Here is a tiny trained network, its code and every weight. The questions are about switching its units off for an input and a target symbol, where a switched-off unit gives its printed mean instead of its output.

import numpy as np


def w(rows, s, z=0):
    codes = np.array(rows[::2]) - 128.0
    scale = np.full(codes.shape[1], s)
    scale[-1] = z or s
    return codes * scale


def norm(h):
    return h / np.sqrt((h * h).mean(-1, keepdims=True) + 1e-5)


def f(y):
    return y / 2 * (1 + np.tanh(0.7978845608 * (y + 0.044715 * y**3)))


def softmax(a):
    e = np.exp(a - a.max(-1, keepdims=True))
    return e / e.sum(-1, keepdims=True)


def log_softmax(a):
    a = a - a.max(-1, keepdims=True)
    return a - np.log(np.exp(a).sum(-1, keepdims=True))


def net(x, mask):
    ids = ['ΘΠΩαγεηξσ'.index(c) for c in x.split()]
    T = len(ids)
    res = E[ids] + P[:T]
    r = norm(res)
    for j in range(2):
        rows = slice(4 * j, 4 * j + 4)
        q, k, v = (r @ M[0][rows].T for M in (Q, K, V))
        z = softmax(np.where(np.tri(T) > 0, q @ k.T / 4**0.5, -1e9)) @ v
        o = O[0][rows]
        res = res + np.where(mask[j], z, o[:, -1]) @ o[:, :-1]
    y = f(norm(res) @ A[0][:, :-1].T + A[0][:, -1])
    res = res + np.where(mask[2:18], y, B[0][:, -1]) @ B[0][:, :-1]
    return log_softmax(norm(res)[-1] @ U[:, :-1].T + U[:, -1])


Q, K, V, O, A, B = {}, {}, {}, {}, {}, {}
E = w([
[67,85,190,193,140,82],'Θ',
[175,77,183,165,31,250],'Π',
[108,112,215,182,54,108],'Ω',
[188,219,168,59,123,168],'α',
[162,185,169,148,218,29],'γ',
[178,134,193,132,228,205],'ε',
[178,23,216,171,191,197],'η',
[182,132,152,255,114,117],'ξ',
[135,53,150,49,116,78],'σ',
],0.0073)
P = w([
[121,137,33,84,119,137],'0',
[106,155,193,158,141,121],'1',
[120,136,205,155,141,123],'2',
[129,146,197,150,136,124],'3',
[140,143,203,141,131,118],'4',
[149,136,193,143,127,114],'5',
[160,136,188,141,118,109],'6',
[171,131,183,131,116,107],'7',
[189,118,172,134,115,104],'8',
[199,126,162,128,107,95],'9',
[219,117,151,120,110,86],'10',
[230,106,144,126,104,85],'11',
[254,89,148,122,102,90],'12',
],0.0081)
Q[0] = w([
[53,179,123,111,121,134],'H1',
[115,147,249,139,149,174],'H1',
[187,127,186,135,85,80],'H1',
[160,146,135,62,141,114],'H1',
[78,143,162,161,148,151],'H2',
[120,132,132,83,147,152],'H2',
[53,161,57,102,131,137],'H2',
[99,112,78,143,159,148],'H2',
],0.012)
K[0] = w([
[72,120,188,150,137,169],'H1',
[253,122,178,126,100,61],'H1',
[237,112,96,111,165,122],'H1',
[145,75,98,168,113,118],'H1',
[149,114,162,92,79,132],'H2',
[74,141,156,138,141,112],'H2',
[138,145,188,179,183,97],'H2',
[138,172,173,199,150,133],'H2',
],0.011)
V[0] = w([
[158,215,168,52,108,51],'H1',
[93,41,148,79,175,57],'H1',
[164,146,114,252,128,74],'H1',
[65,109,133,146,29,84],'H1',
[197,122,217,156,99,22],'H2',
[88,174,22,85,153,40],'H2',
[124,31,110,164,77,65],'H2',
[79,163,159,204,219,106],'H2',
],0.011)
O[0] = w([
[137,225,168,101,154,83,230],'H1',
[155,60,249,120,171,25,206],'H1',
[145,156,72,244,184,78,230],'H1',
[106,113,103,145,28,34,2],'H1',
[23,167,210,137,111,229,98],'H2',
[89,96,87,120,249,127,62],'H2',
[32,89,147,189,104,102,231],'H2',
[195,158,193,168,186,157,14],'H2',
],0.011,0.0049)
A[0] = w([
[144,78,175,169,161,137,103],'N1',
[120,108,182,11,121,109,116],'N2',
[44,136,96,97,91,88,182],'N3',
[158,128,101,118,213,87,111],'N4',
[65,73,110,197,133,108,78],'N5',
[142,161,160,82,194,82,73],'N6',
[134,53,166,46,129,193,39],'N7',
[79,85,27,56,135,88,66],'N8',
[201,108,120,120,85,96,51],'N9',
[143,148,160,194,95,153,100],'N10',
[115,78,70,72,38,146,58],'N11',
[105,133,177,115,75,152,117],'N12',
[109,182,118,49,149,65,50],'N13',
[152,115,73,121,51,69,3],'N14',
[57,51,150,119,179,128,152],'N15',
[83,178,103,85,147,204,75],'N16',
],0.012,0.0067)
B[0] = w([
[137,161,123,125,112,97,216],'N1',
[60,116,128,133,93,185,195],'N2',
[139,117,161,153,151,186,205],'N3',
[136,139,158,122,77,158,213],'N4',
[113,153,167,99,87,99,206],'N5',
[99,85,117,87,99,139,201],'N6',
[129,138,157,247,117,132,146],'N7',
[186,137,142,199,105,176,169],'N8',
[89,128,137,70,148,160,180],'N9',
[144,126,126,171,160,132,202],'N10',
[165,145,139,102,124,57,148],'N11',
[162,154,116,137,124,160,179],'N12',
[71,65,115,128,199,132,139],'N13',
[121,193,145,67,155,163,144],'N14',
[163,140,157,146,144,150,253],'N15',
[100,128,140,118,75,60,129],'N16',
],0.013,0.005)
U = w([
[146,172,145,124,240,53,136],'Θ',
[90,164,75,74,80,101,134],'Π',
[48,106,174,115,107,118,148],'Ω',
[111,99,29,105,150,153,149],'α',
[120,224,138,96,191,239,106],'γ',
[168,105,183,102,138,156,242],'ε',
[196,144,148,160,35,141,105],'η',
[129,194,59,199,163,157,133],'ξ',
[150,7,112,181,175,146,3],'σ',
],0.011,0.0062)

Each question gives the input, a string of symbols that net reads in full, and the target symbol t.
The units are the heads (4 rows each of Q, K, V and O) and the neurons (one row each of A and B). Each row of codes is followed by its name. A weight is (code - 128) times the scale printed after its matrix; where a second scale follows, it is the last column's (O, A, B and U).
mask holds one flag per unit, heads first, then neurons. A switched-off unit (its flag False) gives its mean, the last column of its rows in O or B, instead of its output. The means were averaged over made-up inputs and are rounded, as every weight is.
A unit's drop is (log p(t) with every unit on - log p(t) with that unit switched off) / (log p(t) with every unit on - log p(t) with every unit switched off).
The circuit of an input: a set's keep is (log p(t) with only the set's units on - log p(t) with every unit switched off) / (log p(t) with every unit on - log p(t) with every unit switched off). Starting from the 12 units with the biggest drops (on a tie, the unit counted first), units are removed one at a time, each time the one whose removal leaves the highest keep (on an exact tie, the one counted first), for as long as the keep stays at least 0.8.
units of the circuit, in order: the units of the circuit, biggest drop first
k most important neurons: the k neurons with the biggest drops, biggest first
heads that matter: for each layer, one digit per head in row order, 1 if its drop is at least 0.15 and else 0, layers parted by /
input Θ η ξ Π η α η σ ε η ε ξ, target Θ: heads that matter	01
input ξ γ γ η η γ, target ξ: units of the circuit, in order	[H1]
input σ σ Ω Ω Ω α Ω η Θ Ω η Ω η, target σ: heads that matter	01
input Ω Ω σ Ω σ Ω ξ, target Ω: heads that matter	01
input γ Π ξ Ω, target ξ: heads that matter	10
input Π Π Ω γ Ω σ σ α γ σ Π, target Π: heads that matter	01
input Ω σ ε γ ξ Ω Ω Θ η γ η Ω Ω, target Ω: heads that matter	01
input η σ Π α, target η: heads that matter	01
input Ω Ω ξ η Ω Ω γ Π σ, target Ω: heads that matter	10
input Π ε Θ ξ η Ω Θ, target η: 2 most important neurons	[N8 N3]
input γ γ η η γ η ε Ω, target γ: heads that matter	01
input σ γ Ω ξ η Ω η Θ ξ Π γ, target σ: units of the circuit, in order	[H2 N8]
input Ω γ α γ η η η α Ω, target γ: heads that matter	10
input Ω σ Ω Ω α η, target γ: 4 most important neurons	[N3 N15 N12 N6]
input γ η Θ ε Θ, target γ: units of the circuit, in order	[H2]
input Ω Ω σ η γ Ω Θ γ σ Π, target Ω: heads that matter	10
input ξ γ α η α Θ η η η ξ α α, target ξ: heads that matter	10
input Ω Ω Ω σ ξ η Π η Ω Θ η η, target Ω: heads that matter	01
input Π Ω Ω γ η σ η Ω Π α Θ γ Θ, target Θ: 2 most important neurons	[N13 N2]
input σ η σ σ γ γ α γ η σ Ω Ω, target σ: most important neuron	[N8]
input Π Ω γ Ω, target Θ: 2 most important neurons	[N14 N2]
input σ σ γ γ ξ, target Θ: 2 most important neurons	[N2 N5]
input η ξ η σ Ω γ Ω, target Θ: 2 most important neurons	[N4 N2]
input γ Π ξ γ Π Π Ω α Ω Θ σ, target Ω: 2 most important neurons	[N2 N6]
input η γ Ω η η Ω γ ξ η η Π Ω ξ, target ξ: 2 most important neurons	[N10 N4]
